Below is a small trained network, with its code and all its weights. Each question gives an input and a target symbol and asks what happens when units are switched off, that is, made to give their printed mean instead of their output.

import numpy as np


def w(rows, s, z=0):
    codes = np.array(rows[::2]) - 128.0
    scale = np.full(codes.shape[1], s)
    scale[-1] = z or s
    return codes * scale


def norm(h):
    return h / np.sqrt((h * h).mean(-1, keepdims=True) + 1e-5)


def f(y):
    return np.maximum(y, 0)


def softmax(a):
    e = np.exp(a - a.max(-1, keepdims=True))
    return e / e.sum(-1, keepdims=True)


def log_softmax(a):
    a = a - a.max(-1, keepdims=True)
    return a - np.log(np.exp(a).sum(-1, keepdims=True))


def net(x, mask):
    ids = ['ΘΦαβδεηπστψω'.index(c) for c in x.split()]
    T = len(ids)
    res = E[ids] + P[:T]
    r = norm(res)
    for j in range(2):
        rows = slice(3 * j, 3 * j + 3)
        q, k, v = (r @ M[0][rows].T for M in (Q, K, V))
        z = softmax(np.where(np.tri(T) > 0, q @ k.T / 3**0.5, -1e9)) @ v
        o = O[0][rows]
        res = res + np.where(mask[j], z, o[:, -1]) @ o[:, :-1]
    y = f(norm(res) @ A[0][:, :-1].T + A[0][:, -1])
    res = res + np.where(mask[2:6], y, B[0][:, -1]) @ B[0][:, :-1]
    return log_softmax(norm(res)[-1] @ U[:, :-1].T + U[:, -1])


Q, K, V, O, A, B = {}, {}, {}, {}, {}, {}
E = w([
[87,245,130,182,149,98],'Θ',
[204,151,92,71,136,150],'Φ',
[123,161,86,114,169,151],'α',
[148,111,149,84,6,63],'β',
[43,120,88,175,59,67],'δ',
[103,218,50,141,145,110],'ε',
[116,188,155,177,215,159],'η',
[111,171,145,41,145,117],'π',
[166,160,23,146,147,81],'σ',
[148,62,133,142,218,72],'τ',
[187,181,162,159,128,146],'ψ',
[122,137,127,137,169,104],'ω',
],0.021)
P = w([
[203,153,78,140,171,10],'0',
[192,146,75,125,167,31],'1',
[170,137,85,120,158,61],'2',
[150,130,102,123,147,100],'3',
[139,121,110,120,149,126],'4',
[125,99,111,123,158,137],'5',
[119,110,107,129,153,163],'6',
[113,110,112,154,137,186],'7',
],0.011)
Q[0] = w([
[51,222,61,232,243,212],'h0',
[184,180,253,189,132,113],'h0',
[219,209,29,118,100,167],'h0',
[72,145,66,85,86,115],'h1',
[131,64,176,54,75,152],'h1',
[86,206,121,122,200,193],'h1',
],0.0061)
K[0] = w([
[27,54,153,73,127,166],'h0',
[129,92,2,102,144,102],'h0',
[98,91,194,144,191,94],'h0',
[176,107,215,65,173,45],'h1',
[28,197,104,197,167,30],'h1',
[124,106,252,94,126,183],'h1',
],0.0071)
V[0] = w([
[119,143,93,39,81,144],'h0',
[198,149,140,62,178,176],'h0',
[105,99,144,58,191,48],'h0',
[244,69,139,178,107,111],'h1',
[78,105,245,134,119,103],'h1',
[59,59,79,107,137,115],'h1',
],0.012)
O[0] = w([
[255,120,112,52,62,141,72],'h0',
[192,177,246,111,130,116,143],'h0',
[79,26,204,42,53,104,235],'h0',
[127,73,157,191,119,246,159],'h1',
[185,119,127,165,151,5,2],'h1',
[80,58,148,40,238,86,50],'h1',
],0.0089,0.0084)
A[0] = w([
[107,173,98,143,75,86,129],'n0',
[124,234,164,191,247,76,4],'n1',
[167,245,168,139,215,146,139],'n2',
[173,39,145,254,83,145,96],'n3',
],0.0066,0.0035)
B[0] = w([
[152,114,213,100,62,99,225],'n0',
[178,1,122,143,210,156,199],'n1',
[210,105,96,21,197,63,253],'n2',
[97,128,183,219,124,99,216],'n3',
],0.0083,0.0028)
U = w([
[110,117,66,142,113,119,253],'Θ',
[180,140,179,186,81,204,101],'Φ',
[157,140,159,43,121,160,137],'α',
[184,28,137,151,144,138,162],'β',
[94,145,55,109,119,146,121],'δ',
[122,157,131,53,139,149,114],'ε',
[130,190,172,149,211,123,142],'η',
[180,64,154,102,39,106,74],'π',
[129,138,133,71,139,248,95],'σ',
[46,65,155,136,95,120,39],'τ',
[111,219,145,158,128,120,154],'ψ',
[71,63,194,124,145,155,137],'ω',
],0.011,0.0071)

Each question gives the input, a string of symbols that net reads in full, and the target symbol t.
The units are the heads (3 rows each of Q, K, V and O) and the neurons (one row each of A and B). Each row of codes is followed by its name. A weight is (code - 128) times the scale printed after its matrix; where a second scale follows, it is the last column's (O, A, B and U).
mask holds one flag per unit, heads first, then neurons. A switched-off unit (its flag False) gives its mean, the last column of its rows in O or B, instead of its output. The means were averaged over made-up inputs and are rounded, as every weight is.
A unit's drop is (log p(t) with every unit on - log p(t) with that unit switched off) / (log p(t) with every unit on - log p(t) with every unit switched off).
The circuit of an input: a set's keep is (log p(t) with only the set's units on - log p(t) with every unit switched off) / (log p(t) with every unit on - log p(t) with every unit switched off). Starting from all 6 units, units are removed one at a time, each time the one whose removal leaves the highest keep (on an exact tie, the one counted first), for as long as the keep stays at least 0.8.
circuit, biggest first: the units of the circuit, biggest drop first
k most important neurons: the k neurons with the biggest drops, biggest first
which heads matter: for each layer, one digit per head in row order, 1 if its drop is at least 0.15 and else 0, layers parted by /
drop of u: that unit's drop, to one decimal
input ω α Θ β η, target β: circuit, biggest first -> [h1; n1]
input Θ Φ η η π Θ, target α: circuit, biggest first -> [h0]
input ω Θ η Θ, target η: circuit, biggest first -> [n1; n2; h1]
input π π σ, target π: which heads matter -> 10
input α Θ ψ Θ, target Φ: which heads matter -> 01
input ε σ π Θ ψ ε ε, target Φ: circuit, biggest first -> [h1; h0]
input δ ε τ π η α, target α: circuit, biggest first -> [h0; h1]
input ε ω α Φ Θ ω, target σ: which heads matter -> 01
input α σ ψ σ δ η, target Θ: which heads matter -> 10
input τ τ Θ, target ω: which heads matter -> 11
input Θ α Θ ε Θ ψ ω, target Φ: which heads matter -> 01
input ω σ η ω Θ δ σ Θ, target Θ: which heads matter -> 10
input τ ε ω τ β ψ α ω, target Φ: which heads matter -> 11
input ω Θ ε Θ δ Θ β ω, target Θ: circuit, biggest first -> [h0]
input ω β ω ε β Θ η, target β: which heads matter -> 01
input Φ Θ ψ σ, target Φ: which heads matter -> 01
input η τ ε Θ η Θ, target η: circuit, biggest first -> [h1; n1]
input Θ σ Θ τ ε, target ω: circuit, biggest first -> [h0; h1]
input σ Θ τ τ σ, target ω: drop of h1 -> 0.2
input α σ π ω α, target α: drop of h1 -> 0.2
input ε ω ω π σ ψ η, target Φ: drop of h0 -> 0.2
input τ π ε τ Θ, target ω: drop of h0 -> 0.3
input ω π β η α ε Θ, target α: most important neuron -> [n2]
input Θ η ε Θ Φ ω, target σ: 2 most important neurons -> [n3; n0]
